Here is a tiny trained network, its code and every weight. The questions are about switching its units off for an input and a target symbol, where a switched-off unit gives its printed mean instead of its output.

import numpy as np


def w(rows, s, z=0):
    codes = np.array(rows[::2]) - 128.0
    scale = np.full(codes.shape[1], s)
    scale[-1] = z or s
    return codes * scale


def norm(h):
    return h / np.sqrt((h * h).mean(-1, keepdims=True) + 1e-5)


def f(y):
    return y / 2 * (1 + np.tanh(0.7978845608 * (y + 0.044715 * y**3)))


def softmax(a):
    e = np.exp(a - a.max(-1, keepdims=True))
    return e / e.sum(-1, keepdims=True)


def log_softmax(a):
    a = a - a.max(-1, keepdims=True)
    return a - np.log(np.exp(a).sum(-1, keepdims=True))


def net(x, mask):
    ids = ['αβγδεζηθλμξπστφω'.index(c) for c in x.split()]
    T = len(ids)
    res = E[ids] + P[:T]
    u = 0
    for l in range(2):
        r = norm(res)
        for j in range(2):
            rows = slice(2 * j, 2 * j + 2)
            q, k, v = (r @ M[l][rows].T for M in (Q, K, V))
            z = softmax(np.where(np.tri(T) > 0, q @ k.T / 2**0.5, -1e9)) @ v
            o = O[l][rows]
            res = res + np.where(mask[u + j], z, o[:, -1]) @ o[:, :-1]
        u += 2
        y = f(norm(res) @ A[l][:, :-1].T + A[l][:, -1])
        res = res + np.where(mask[u : u + 4], y, B[l][:, -1]) @ B[l][:, :-1]
        u += 4
    return log_softmax(norm(res)[-1] @ U[:, :-1].T + U[:, -1])


Q, K, V, O, A, B = {}, {}, {}, {}, {}, {}
E = w([
[84,146,159],'α',
[141,209,46],'β',
[104,149,248],'γ',
[144,124,144],'δ',
[132,211,55],'ε',
[135,207,46],'ζ',
[107,138,152],'η',
[133,114,193],'θ',
[148,201,53],'λ',
[103,191,214],'μ',
[108,182,49],'ξ',
[179,146,48],'π',
[121,129,189],'σ',
[127,131,156],'τ',
[106,122,160],'φ',
[109,123,78],'ω',
],0.013)
P = w([
[167,144,172],'0',
[46,80,123],'1',
[207,161,138],'2',
[170,124,160],'3',
[61,41,121],'4',
[208,154,140],'5',
[168,126,159],'6',
[2,115,177],'7',
],0.0082)
Q[0] = w([
[61,120,93],'0.h0',
[63,27,3],'0.h0',
[45,54,195],'0.h1',
[43,106,129],'0.h1',
],0.014)
K[0] = w([
[106,152,116],'0.h0',
[143,94,6],'0.h0',
[129,173,182],'0.h1',
[99,191,166],'0.h1',
],0.025)
V[0] = w([
[149,157,225],'0.h0',
[254,222,93],'0.h0',
[173,177,126],'0.h1',
[150,29,57],'0.h1',
],0.0058)
O[0] = w([
[254,20,70,96],'0.h0',
[185,93,231,251],'0.h0',
[112,140,83,161],'0.h1',
[139,242,232,76],'0.h1',
],0.0045,0.0022)
A[0] = w([
[233,142,149,247],'0.n0',
[94,159,254,4],'0.n1',
[44,40,182,48],'0.n2',
[72,35,233,21],'0.n3',
],0.011,0.0016)
B[0] = w([
[110,167,63,255],'0.n0',
[133,92,218,211],'0.n1',
[151,115,255,224],'0.n2',
[199,82,143,214],'0.n3',
],0.015,0.0047)
Q[1] = w([
[138,191,154],'1.h0',
[122,126,142],'1.h0',
[11,41,199],'1.h1',
[161,251,176],'1.h1',
],0.015)
K[1] = w([
[82,160,166],'1.h0',
[126,122,136],'1.h0',
[69,3,129],'1.h1',
[91,153,217],'1.h1',
],0.017)
V[1] = w([
[253,196,102],'1.h0',
[234,155,47],'1.h0',
[62,106,216],'1.h1',
[154,65,18],'1.h1',
],0.0049)
O[1] = w([
[57,168,14,188],'1.h0',
[81,113,52,123],'1.h0',
[64,164,58,155],'1.h1',
[125,119,253,4],'1.h1',
],0.0045,0.0015)
A[1] = w([
[12,114,71,189],'1.n0',
[177,243,206,1],'1.n1',
[130,131,62,132],'1.n2',
[171,156,253,45],'1.n3',
],0.012,0.002)
B[1] = w([
[181,57,245,188],'1.n0',
[250,171,141,199],'1.n1',
[95,136,95,172],'1.n2',
[35,154,58,253],'1.n3',
],0.013,0.0063)
U = w([
[171,84,238,203],'α',
[98,120,174,255],'β',
[36,56,96,144],'γ',
[20,231,163,95],'δ',
[166,90,113,62],'ε',
[130,148,111,46],'ζ',
[136,118,86,81],'η',
[139,157,110,98],'θ',
[137,161,115,100],'λ',
[135,146,119,66],'μ',
[127,163,109,75],'ξ',
[208,82,114,78],'π',
[140,126,108,54],'σ',
[174,100,114,55],'τ',
[134,76,56,116],'φ',
[252,206,174,162],'ω',
],0.014,0.0049)

Each question gives the input, a string of symbols that net reads in full, and the target symbol t.
The units are the heads (2 rows each of Q, K, V and O) and the neurons (one row each of A and B). Each row of codes is followed by its name. A weight is (code - 128) times the scale printed after its matrix; where a second scale follows, it is the last column's (O, A, B and U).
mask holds one flag per unit, layer by layer, with each layer's heads first. A switched-off unit (its flag False) gives its mean, the last column of its rows in O or B, instead of its output. The means were averaged over made-up inputs and are rounded, as every weight is.
A unit's drop is (log p(t) with every unit on - log p(t) with that unit switched off) / (log p(t) with every unit on - log p(t) with every unit switched off).
The circuit of an input: a set's keep is (log p(t) with only the set's units on - log p(t) with every unit switched off) / (log p(t) with every unit on - log p(t) with every unit switched off). Starting from all 12 units, units are removed one at a time, each time the one whose removal leaves the highest keep (on an exact tie, the one counted first), for as long as the keep stays at least 0.8.
circuit, biggest first: the units of the circuit, biggest drop first
k most important neurons: the k neurons with the biggest drops, biggest first
which heads matter: for each layer, one digit per head in row order, 1 if its drop is at least 0.15 and else 0, layers parted by /
drop when u is switched off: that unit's drop, to one decimal
input θ φ η ω η ω θ π, target α: 2 most important neurons	(0.n2; 1.n0)
input ω η γ ξ ε, target α: circuit, biggest first	(1.n0)
input ω η ω ξ ε η α, target γ: which heads matter	11 / 00
input η α μ α ε η ε ω, target α: 2 most important neurons	(0.n1; 1.n0)
input ζ ξ ξ ζ ω, target α: which heads matter	10 / 00
input ω ξ μ α ζ ω ξ β, target α: circuit, biggest first	(1.n0; 0.n2)
input η ω ω η θ ω α, target γ: which heads matter	11 / 01
input ω α α η ω μ ω, target δ: which heads matter	11 / 00
input λ α φ η, target φ: which heads matter	10 / 00
input ω ζ γ ω, target δ: which heads matter	10 / 00
input ε η ω ω β, target α: 3 most important neurons	(1.n0; 1.n3; 0.n0)
input δ ω β α ω η α λ, target α: 3 most important neurons	(1.n0; 1.n3; 0.n0)
input ζ ω α ω λ, target α: 4 most important neurons	(1.n0; 0.n2; 1.n3; 0.n3)
input ω λ η λ α η ζ ξ, target α: drop when 1.n0 is switched off	0.8
input ω δ δ ω ζ, target α: drop when 1.n2 is switched off	0.0
input ζ η ζ ξ ω η β ε, target α: drop when 1.n0 is switched off	1.1
input ω ω φ η, target φ: drop when 0.h1 is switched off	0.1
